B =
[[-12  10  -3  16   3  -2  39  -6  -4   6  20   2  16  42  11]
 [-13  33   5 -17  -1 -11  17  10  -8  13  21 -10 -11  25  -6]
 [-14  18   0  -7  10  21   9  18  -1   4  -9   0  -4 -21 -12]
 [ 13   6  20   0 -18 -10  16   3  37  12  19  26  10   6   1]
 [ 12   2 -29  11  13   5   8  -7  11 -12  22 -29  -5   8  23]
 [ 10 -21 -13   5 -16  12  20   7  13  44  -3  -6  12  27   4]
 [ 11   1   4  -1 -13   3   6  15  42  24  18  23  19  -3   3]
 [ 14 -10  14   8 -18 -10  16   8  30   2  14  14  12   8   5]]
Counting starts at 1.
The entry in row 1 and column 3: -3
What is the entry in row 3 and column 3? 0
What is the entry directly below the largest entry? 24
What is the entry at row 1, column 1? -12
What is the entry just left of the largest entry? 13
The entry at row 2, column 2: 33
What is the entry just right of the largest entry? -3
The entry directly below 33 is 18
What is the bottom-right entry? 5
What is the entry at row 3, column 1? -14
What is the entry in the top-right corner? 11
The entry at row 1, column 2 -> 10
What is the maximum? 44
What is the entry in the bottom-left corner? 14
What is the entry in row 2 and column 1? -13
The entry in row 2 and column 3 is 5
The entry just left of 39 -> -2

Read these off the table that follows.
1) Which number is the entry in the top-right corner?
2) Which number is the second entry from the end, reading row by row?
3) Which number is the maximum?
6  8  7  1
6  3  3  7
1) 1
2) 3
3) 8

[[-65, -272, -31, -44, -42, -75, -555, 360, -236, -254, 258, -206, 252, -95, 349, -161],
 [-533, 33, -674, -422, -256, -226, 401, -904, 344, -273, -471, 260, -307, -434, 19, -343],
 [-15, -20, -412, -131, -287, -293, -376, 20, -473, 57, -271, -95, -268, -2, -191, 236],
 [-250, 69, -81, 162, 91, -232, -447, 21, -62, 210, -344, 197, -315, -45, -395, -551],
 [-39, -234, -445, 578, -450, 52, 55, -52, 8, -297, -256, -314, -732, -165, -250, 30],
 [-62, -43, -334, -408, -381, -23, -65, 0, -160, -250, -242, -72, -18, -460, -426, -12],
 [-119, -171, -162, -230, -535, 97, 93, -29, -283, -237, 132, -758, 535, -705, 290, -381],
 [-83, -471, -574, 536, -451, -57, -20, -174, 176, -249, -101, -120, 103, -212, -466, 142],
 [231, 105, -525, 69, -126, 0, -449, 71, -112, -140, -186, 104, -60, -543, 338, 116],
 [-42, 103, -258, -324, -345, -448, -114, -163, -208, -87, -117, -44, 91, -381, -194, 235],
 [121, -657, 208, -95, -367, 15, 90, -377, 254, -188, 60, -469, 694, -419, -347, 246],
 [85, -437, 87, -482, 753, -164, 423, -548, 370, 133, -483, -171, 152, -433, -8, -45]]
Rows and columns are numbered from 1.
The entry just left of -174 -> -20
The entry just right of the largest entry? -164
The entry in row 2 and column 1 -> -533
The bottom entry of the column that holds the smallest entry? -548
The bottom entry of the column that holds the largest entry? 753
The entry just right of -131? -287
The entry directly below 258? -471
The entry in row 3 and column 3? -412
The entry in the bottom-left corner? 85
The bottom-right entry: -45
The entry in row 1 and column 2: -272
The entry just left of -2? -268
The entry just right of the smallest entry: 344
The entry in row 3 and column 1? -15
The entry in row 1 and column 3 is -31
The entry in row 3 and column 2: -20
The entry in the top-left corner -> -65
The entry just left of -43 -> -62
The entry just left of 401? -226
The entry directly above 142? -381
The top entry of the column that holds the largest entry? -42
The entry just left of the largest entry: -482
The entry directly below 21? -52
The entry just left of -268? -95
The top-right entry -> -161
The entry at row 2, column 2? 33
The entry directly above the largest entry? -367
The entry just left of -162? -171
The entry just left of -347 -> -419
The entry directly above -758 -> -72
